Below are the code and all the weights of a small trained network. Each question names an input and a target symbol and asks about switching units off, where a switched-off unit gives its printed mean instead of its output.

import numpy as np


def w(rows, s, z=0):
    codes = np.array(rows[::2]) - 128.0
    scale = np.full(codes.shape[1], s)
    scale[-1] = z or s
    return codes * scale


def norm(h):
    return h / np.sqrt((h * h).mean(-1, keepdims=True) + 1e-5)


def f(y):
    return np.maximum(y, 0)


def softmax(a):
    e = np.exp(a - a.max(-1, keepdims=True))
    return e / e.sum(-1, keepdims=True)


def log_softmax(a):
    a = a - a.max(-1, keepdims=True)
    return a - np.log(np.exp(a).sum(-1, keepdims=True))


def net(x, mask):
    ids = ['ΓΣΨαεητφ'.index(c) for c in x.split()]
    T = len(ids)
    res = E[ids] + P[:T]
    u = 0
    for l in range(2):
        r = norm(res)
        for j in range(3):
            rows = slice(2 * j, 2 * j + 2)
            q, k, v = (r @ M[l][rows].T for M in (Q, K, V))
            z = softmax(np.where(np.tri(T) > 0, q @ k.T / 2**0.5, -1e9)) @ v
            o = O[l][rows]
            res = res + np.where(mask[u + j], z, o[:, -1]) @ o[:, :-1]
        u += 3
        y = f(norm(res) @ A[l][:, :-1].T + A[l][:, -1])
        res = res + np.where(mask[u : u + 8], y, B[l][:, -1]) @ B[l][:, :-1]
        u += 8
    return log_softmax(norm(res)[-1] @ U[:, :-1].T + U[:, -1])


Q, K, V, O, A, B = {}, {}, {}, {}, {}, {}
E = w([
[70,236,191],'Γ',
[247,222,157],'Σ',
[153,3,160],'Ψ',
[145,23,210],'α',
[189,150,121],'ε',
[121,70,218],'η',
[96,189,120],'τ',
[112,45,80],'φ',
],0.013)
P = w([
[1,107,84],'0',
[144,77,135],'1',
[152,106,164],'2',
[131,139,205],'3',
[139,123,179],'4',
[142,146,171],'5',
[134,148,240],'6',
[134,143,208],'7',
],0.0049)
Q[0] = w([
[57,136,70],'0.h1',
[175,250,68],'0.h1',
[122,145,172],'0.h2',
[89,90,201],'0.h2',
[180,162,194],'0.h3',
[235,189,81],'0.h3',
],0.012)
K[0] = w([
[8,158,55],'0.h1',
[178,179,90],'0.h1',
[78,133,157],'0.h2',
[71,144,2],'0.h2',
[81,101,58],'0.h3',
[80,121,17],'0.h3',
],0.01)
V[0] = w([
[184,144,209],'0.h1',
[129,128,100],'0.h1',
[253,173,65],'0.h2',
[69,169,176],'0.h2',
[120,162,134],'0.h3',
[124,202,74],'0.h3',
],0.0075)
O[0] = w([
[179,110,2,253],'0.h1',
[127,150,153,113],'0.h1',
[121,52,20,210],'0.h2',
[88,86,197,126],'0.h2',
[115,115,105,136],'0.h3',
[100,203,193,142],'0.h3',
],0.0073,0.0043)
A[0] = w([
[147,90,175,87],'0.n1',
[43,218,108,97],'0.n2',
[127,142,95,3],'0.n3',
[52,214,33,54],'0.n4',
[37,69,94,20],'0.n5',
[158,242,141,156],'0.n6',
[126,41,97,36],'0.n7',
[152,232,2,127],'0.n8',
],0.0096,0.0029)
B[0] = w([
[144,16,46,146],'0.n1',
[52,202,89,172],'0.n2',
[147,125,141,130],'0.n3',
[130,55,117,163],'0.n4',
[178,197,172,142],'0.n5',
[42,109,79,204],'0.n6',
[117,144,125,167],'0.n7',
[124,124,254,254],'0.n8',
],0.0078,0.0075)
Q[1] = w([
[174,123,101],'1.h1',
[125,28,168],'1.h1',
[129,190,151],'1.h2',
[169,149,88],'1.h2',
[130,252,185],'1.h3',
[115,176,129],'1.h3',
],0.017)
K[1] = w([
[146,145,59],'1.h1',
[27,61,123],'1.h1',
[92,80,103],'1.h2',
[248,84,131],'1.h2',
[180,150,44],'1.h3',
[109,99,85],'1.h3',
],0.015)
V[1] = w([
[255,188,220],'1.h1',
[113,242,141],'1.h1',
[75,186,169],'1.h2',
[97,31,85],'1.h2',
[54,179,182],'1.h3',
[173,182,21],'1.h3',
],0.0077)
O[1] = w([
[181,133,247,177],'1.h1',
[187,63,137,80],'1.h1',
[99,156,112,145],'1.h2',
[132,107,118,111],'1.h2',
[186,95,89,135],'1.h3',
[74,96,179,2],'1.h3',
],0.011,0.0047)
A[1] = w([
[134,149,46,3],'1.n1',
[45,59,113,65],'1.n2',
[61,98,55,146],'1.n3',
[68,38,125,31],'1.n4',
[248,144,60,90],'1.n5',
[142,29,175,23],'1.n6',
[195,22,137,74],'1.n7',
[185,61,121,72],'1.n8',
],0.011,0.0056)
B[1] = w([
[113,138,51,143],'1.n1',
[155,8,192,141],'1.n2',
[151,32,161,178],'1.n3',
[142,79,176,139],'1.n4',
[117,199,138,254],'1.n5',
[128,118,66,142],'1.n6',
[55,152,169,199],'1.n7',
[80,234,179,180],'1.n8',
],0.011,0.007)
U = w([
[22,149,121,84],'Γ',
[245,60,191,186],'Σ',
[140,72,123,99],'Ψ',
[141,52,167,185],'α',
[182,210,138,146],'ε',
[128,88,149,49],'η',
[44,59,142,90],'τ',
[168,93,34,253],'φ',
],0.012,0.0045)

Each question gives the input, a string of symbols that net reads in full, and the target symbol t.
The units are the heads (2 rows each of Q, K, V and O) and the neurons (one row each of A and B). Each row of codes is followed by its name. A weight is (code - 128) times the scale printed after its matrix; where a second scale follows, it is the last column's (O, A, B and U).
mask holds one flag per unit, layer by layer, with each layer's heads first. A switched-off unit (its flag False) gives its mean, the last column of its rows in O or B, instead of its output. The means were averaged over made-up inputs and are rounded, as every weight is.
A unit's drop is (log p(t) with every unit on - log p(t) with that unit switched off) / (log p(t) with every unit on - log p(t) with every unit switched off).
The circuit of an input: a set's keep is (log p(t) with only the set's units on - log p(t) with every unit switched off) / (log p(t) with every unit on - log p(t) with every unit switched off). Starting from the 12 units with the biggest drops (on a tie, the unit counted first), units are removed one at a time, each time the one whose removal leaves the highest keep (on an exact tie, the one counted first), for as long as the keep stays at least 0.8.
units of the circuit, in order: the units of the circuit, biggest drop first
k most important neurons: the k neurons with the biggest drops, biggest first
top k neurons in layer l: the k neurons of layer l with the biggest drops, biggest first
heads that matter: for each layer, one digit per head in row order, 1 if its drop is at least 0.15 and else 0, layers parted by /
input ε Γ ε ε ε Γ α α, target φ: units of the circuit, in order => [1.h1, 1.h3, 0.n8]
input ε Γ Γ ε η, target φ: heads that matter => 001 / 101
input ε ε φ ε, target φ: heads that matter => 100 / 100
input ε τ Γ η Γ η, target φ: heads that matter => 111 / 101
input ε ε ε Γ ε, target Γ: heads that matter => 111 / 101
input Γ Ψ ε φ, target φ: units of the circuit, in order => [0.n8, 1.h3]
input η Γ α, target Γ: top 2 neurons in layer 0 => [0.n6, 0.n8]
input ε Γ ε φ ε, target φ: heads that matter => 010 / 100
input η φ φ α, target Γ: heads that matter => 011 / 101
input φ ε ε ε ε ε α η, target ε: heads that matter => 110 / 001
input ε ε ε Ψ, target φ: units of the circuit, in order => [0.n8, 0.h2]
input η Γ α ε η, target Γ: 4 most important neurons => [0.n6, 0.n8, 0.n1, 1.n7]
input α α ε ε ε Γ φ, target φ: heads that matter => 000 / 100
input ε Γ ε α, target φ: units of the circuit, in order => [1.h1, 1.h3, 0.h2]
input Ψ Γ Σ, target Σ: most important neuron => [0.n4]
input φ ε ε α, target ε: 3 most important neurons => [0.n6, 0.n5, 1.n8]
input ε ε τ, target τ: top neuron in layer 0 => [0.n4]
input ε η α φ Ψ, target φ: heads that matter => 111 / 101
input ε Σ ε Γ Γ Σ τ ε, target Γ: top 2 neurons in layer 0 => [0.n1, 0.n8]
input φ Γ Γ ε ε α, target ε: 3 most important neurons => [0.n6, 0.n5, 0.n8]
